Here is a tiny trained network, its code and every weight. The questions are about switching its units off for an input and a target symbol, where a switched-off unit gives its printed mean instead of its output.

import numpy as np


def w(rows, s, z=0):
    codes = np.array(rows[::2]) - 128.0
    scale = np.full(codes.shape[1], s)
    scale[-1] = z or s
    return codes * scale


def f(y):
    return np.maximum(y, 0)


def softmax(a):
    e = np.exp(a - a.max(-1, keepdims=True))
    return e / e.sum(-1, keepdims=True)


def log_softmax(a):
    a = a - a.max(-1, keepdims=True)
    return a - np.log(np.exp(a).sum(-1, keepdims=True))


def net(x, mask):
    ids = ['ΔΣγεηλμξτψω'.index(c) for c in x.split()]
    T = len(ids)
    res = E[ids] + P[:T]
    u = 0
    for l in range(2):
        r = res
        for j in range(3):
            rows = slice(2 * j, 2 * j + 2)
            q, k, v = (r @ M[l][rows].T for M in (Q, K, V))
            z = softmax(np.where(np.tri(T) > 0, q @ k.T / 2**0.5, -1e9)) @ v
            o = O[l][rows]
            res = res + np.where(mask[u + j], z, o[:, -1]) @ o[:, :-1]
        u += 3
        y = f(res @ A[l][:, :-1].T + A[l][:, -1])
        res = res + np.where(mask[u : u + 8], y, B[l][:, -1]) @ B[l][:, :-1]
        u += 8
    return log_softmax(res[-1] @ U[:, :-1].T + U[:, -1])


Q, K, V, O, A, B = {}, {}, {}, {}, {}, {}
E = w([
[126,160,73,128,86,188],'Δ',
[10,123,124,123,195,194],'Σ',
[56,94,228,25,45,125],'γ',
[115,110,184,126,187,41],'ε',
[97,7,170,123,63,101],'η',
[123,194,110,90,119,130],'λ',
[158,156,158,117,91,64],'μ',
[158,161,125,121,30,115],'ξ',
[69,178,160,2,217,42],'τ',
[144,132,96,144,177,91],'ψ',
[152,143,67,152,129,134],'ω',
],0.0094)
P = w([
[130,141,98,166,125,86],'0',
[174,104,107,104,137,114],'1',
[144,163,156,203,149,139],'2',
[69,153,76,171,78,66],'3',
[176,93,94,81,131,104],'4',
[141,176,210,255,147,175],'5',
],0.0094)
Q[0] = w([
[198,29,122,176,182,179],'0.h0',
[78,102,194,15,110,91],'0.h0',
[54,83,218,133,254,190],'0.h1',
[124,53,106,29,73,93],'0.h1',
[135,143,102,83,133,129],'0.h2',
[208,58,44,32,75,12],'0.h2',
],0.036)
K[0] = w([
[109,78,163,47,107,77],'0.h0',
[138,224,118,147,149,115],'0.h0',
[163,169,99,120,202,62],'0.h1',
[97,63,95,94,131,100],'0.h1',
[132,142,104,122,112,103],'0.h2',
[140,86,124,2,110,128],'0.h2',
],0.051)
V[0] = w([
[158,125,138,210,126,155],'0.h0',
[116,151,120,169,106,117],'0.h0',
[211,254,22,42,119,101],'0.h1',
[118,96,207,89,115,109],'0.h1',
[131,137,133,95,117,115],'0.h2',
[137,185,157,60,170,152],'0.h2',
],0.0044)
O[0] = w([
[170,126,145,152,155,123,102],'0.h0',
[165,134,133,163,142,118,189],'0.h0',
[138,251,55,136,181,177,254],'0.h1',
[92,148,166,113,81,108,88],'0.h1',
[124,133,105,120,125,136,147],'0.h2',
[182,44,102,121,104,139,132],'0.h2',
],0.0029,0.00076)
A[0] = w([
[16,11,168,56,125,56,8],'0.n0',
[49,151,117,135,169,208,47],'0.n1',
[107,98,243,166,26,77,27],'0.n2',
[192,70,142,83,95,105,52],'0.n3',
[132,124,162,120,216,150,2],'0.n4',
[177,60,117,125,172,220,25],'0.n5',
[191,26,95,254,203,195,15],'0.n6',
[66,103,134,214,8,208,43],'0.n7',
],0.0053,0.0059)
B[0] = w([
[136,221,3,146,143,55,207],'0.n0',
[64,50,146,43,99,84,179],'0.n1',
[110,160,42,148,184,162,253],'0.n2',
[70,65,97,130,192,150,157],'0.n3',
[155,248,80,194,78,164,128],'0.n4',
[161,75,121,112,113,92,128],'0.n5',
[107,214,137,126,101,121,164],'0.n6',
[95,170,86,153,159,43,210],'0.n7',
],0.0067,0.00049)
Q[1] = w([
[241,42,186,36,99,116],'1.h0',
[200,98,92,50,210,187],'1.h0',
[168,51,166,85,140,182],'1.h1',
[84,70,164,182,109,171],'1.h1',
[1,210,117,182,111,134],'1.h2',
[28,136,139,232,88,114],'1.h2',
],0.034)
K[1] = w([
[96,70,94,65,15,17],'1.h0',
[104,118,4,45,183,118],'1.h0',
[47,62,45,113,96,81],'1.h1',
[174,89,78,200,95,74],'1.h1',
[129,183,193,174,161,215],'1.h2',
[158,146,201,231,138,148],'1.h2',
],0.032)
V[1] = w([
[33,53,106,171,137,203],'1.h0',
[187,139,32,175,228,181],'1.h0',
[151,195,150,107,166,53],'1.h1',
[250,132,109,165,96,95],'1.h1',
[82,249,143,21,136,163],'1.h2',
[105,113,201,111,249,19],'1.h2',
],0.019)
O[1] = w([
[138,86,68,48,147,162,41],'1.h0',
[200,110,68,184,183,165,171],'1.h0',
[194,168,135,83,107,113,253],'1.h1',
[90,140,75,139,101,55,180],'1.h1',
[87,201,135,134,151,209,143],'1.h2',
[140,119,195,115,248,95,225],'1.h2',
],0.014,0.008)
A[1] = w([
[140,37,244,217,73,200,61],'1.n0',
[91,173,169,125,165,171,20],'1.n1',
[141,108,40,145,107,165,8],'1.n2',
[158,87,182,191,135,171,99],'1.n3',
[93,205,83,149,99,169,129],'1.n4',
[122,116,65,123,86,235,37],'1.n5',
[160,60,120,84,158,178,111],'1.n6',
[92,141,89,125,52,129,1],'1.n7',
],0.011,0.0086)
B[1] = w([
[104,166,62,72,165,114,153],'1.n0',
[178,102,89,141,57,134,246],'1.n1',
[98,165,136,88,12,237,206],'1.n2',
[101,138,103,100,97,130,187],'1.n3',
[86,87,161,162,175,176,237],'1.n4',
[156,115,114,102,233,28,192],'1.n5',
[92,200,122,127,97,92,166],'1.n6',
[249,81,191,135,136,126,188],'1.n7',
],0.013,0.012)
U = w([
[181,81,66,105,204,178,131],'Δ',
[134,176,36,95,193,137,194],'Σ',
[101,135,127,93,138,161,201],'γ',
[151,133,114,118,222,119,76],'ε',
[161,76,40,97,132,91,178],'η',
[116,178,83,189,212,164,187],'λ',
[127,222,73,190,125,78,92],'μ',
[184,105,109,181,143,132,38],'ξ',
[224,191,85,109,157,139,2],'τ',
[208,137,3,189,200,100,115],'ψ',
[168,154,15,162,112,136,156],'ω',
],0.0051,0.0037)

Each question gives the input, a string of symbols that net reads in full, and the target symbol t.
The units are the heads (2 rows each of Q, K, V and O) and the neurons (one row each of A and B). Each row of codes is followed by its name. A weight is (code - 128) times the scale printed after its matrix; where a second scale follows, it is the last column's (O, A, B and U).
mask holds one flag per unit, layer by layer, with each layer's heads first. A switched-off unit (its flag False) gives its mean, the last column of its rows in O or B, instead of its output. The means were averaged over made-up inputs and are rounded, as every weight is.
A unit's drop is (log p(t) with every unit on - log p(t) with that unit switched off) / (log p(t) with every unit on - log p(t) with every unit switched off).
The circuit of an input: a set's keep is (log p(t) with only the set's units on - log p(t) with every unit switched off) / (log p(t) with every unit on - log p(t) with every unit switched off). Starting from the 12 units with the biggest drops (on a tie, the unit counted first), units are removed one at a time, each time the one whose removal leaves the highest keep (on an exact tie, the one counted first), for as long as the keep stays at least 0.8.
units of the circuit, in order: the units of the circuit, biggest drop first
unit that matters most: the unit with the biggest drop
k most important neurons: the k neurons with the biggest drops, biggest first
k most important neurons of layer l: the k neurons of layer l with the biggest drops, biggest first
heads that matter: for each layer, one digit per head in row order, 1 if its drop is at least 0.15 and else 0, layers parted by /
input ε μ Σ ψ ξ, target Σ: unit that matters most	1.h1
input ξ μ ξ ξ μ μ, target μ: heads that matter	000 / 110
input ψ ψ τ Δ, target τ: units of the circuit, in order	(1.h1; 1.n1; 1.h2)
input τ γ μ γ, target μ: units of the circuit, in order	(1.h0; 1.h1)
input Σ ε ω ξ ψ, target Σ: 2 most important neurons	(1.n0; 1.n3)
input η γ λ τ ε, target τ: units of the circuit, in order	(1.n1; 1.h2; 1.h1)
input λ λ η Δ, target η: heads that matter	000 / 101
input ψ γ ω μ μ λ, target λ: units of the circuit, in order	(1.h2; 1.n4)
input ψ ε γ ψ ψ ω, target ω: units of the circuit, in order	(1.h2; 1.n2; 1.h0)
input η τ ψ λ Σ, target Σ: heads that matter	010 / 100
input μ Δ ψ ξ ε, target ε: units of the circuit, in order	(1.h2; 1.n1)
input ξ Σ ψ γ, target ψ: units of the circuit, in order	(1.h0; 1.n2)
input μ ε ω ξ, target ω: units of the circuit, in order	(1.n2; 1.h0; 1.h2)
input μ ω λ λ Σ, target Σ: heads that matter	000 / 100
input μ τ ψ Σ μ, target Σ: 2 most important neurons	(1.n0; 0.n1)
input μ λ η γ, target η: units of the circuit, in order	(1.h2)
input Δ ε ξ λ, target ξ: 2 most important neurons	(1.n7; 1.n4)
input ξ η ω λ ψ, target η: heads that matter	010 / 101
input ω ψ Δ ε, target Δ: heads that matter	000 / 101
input ε ψ γ ε, target γ: heads that matter	000 / 100
input γ ξ ψ, target ψ: units of the circuit, in order	(1.h0)
input γ μ ψ μ Δ, target γ: units of the circuit, in order	(0.n0; 1.h0; 0.h1)
input μ τ γ Σ μ, target Σ: 2 most important neurons of layer 0	(0.n1; 0.n3)
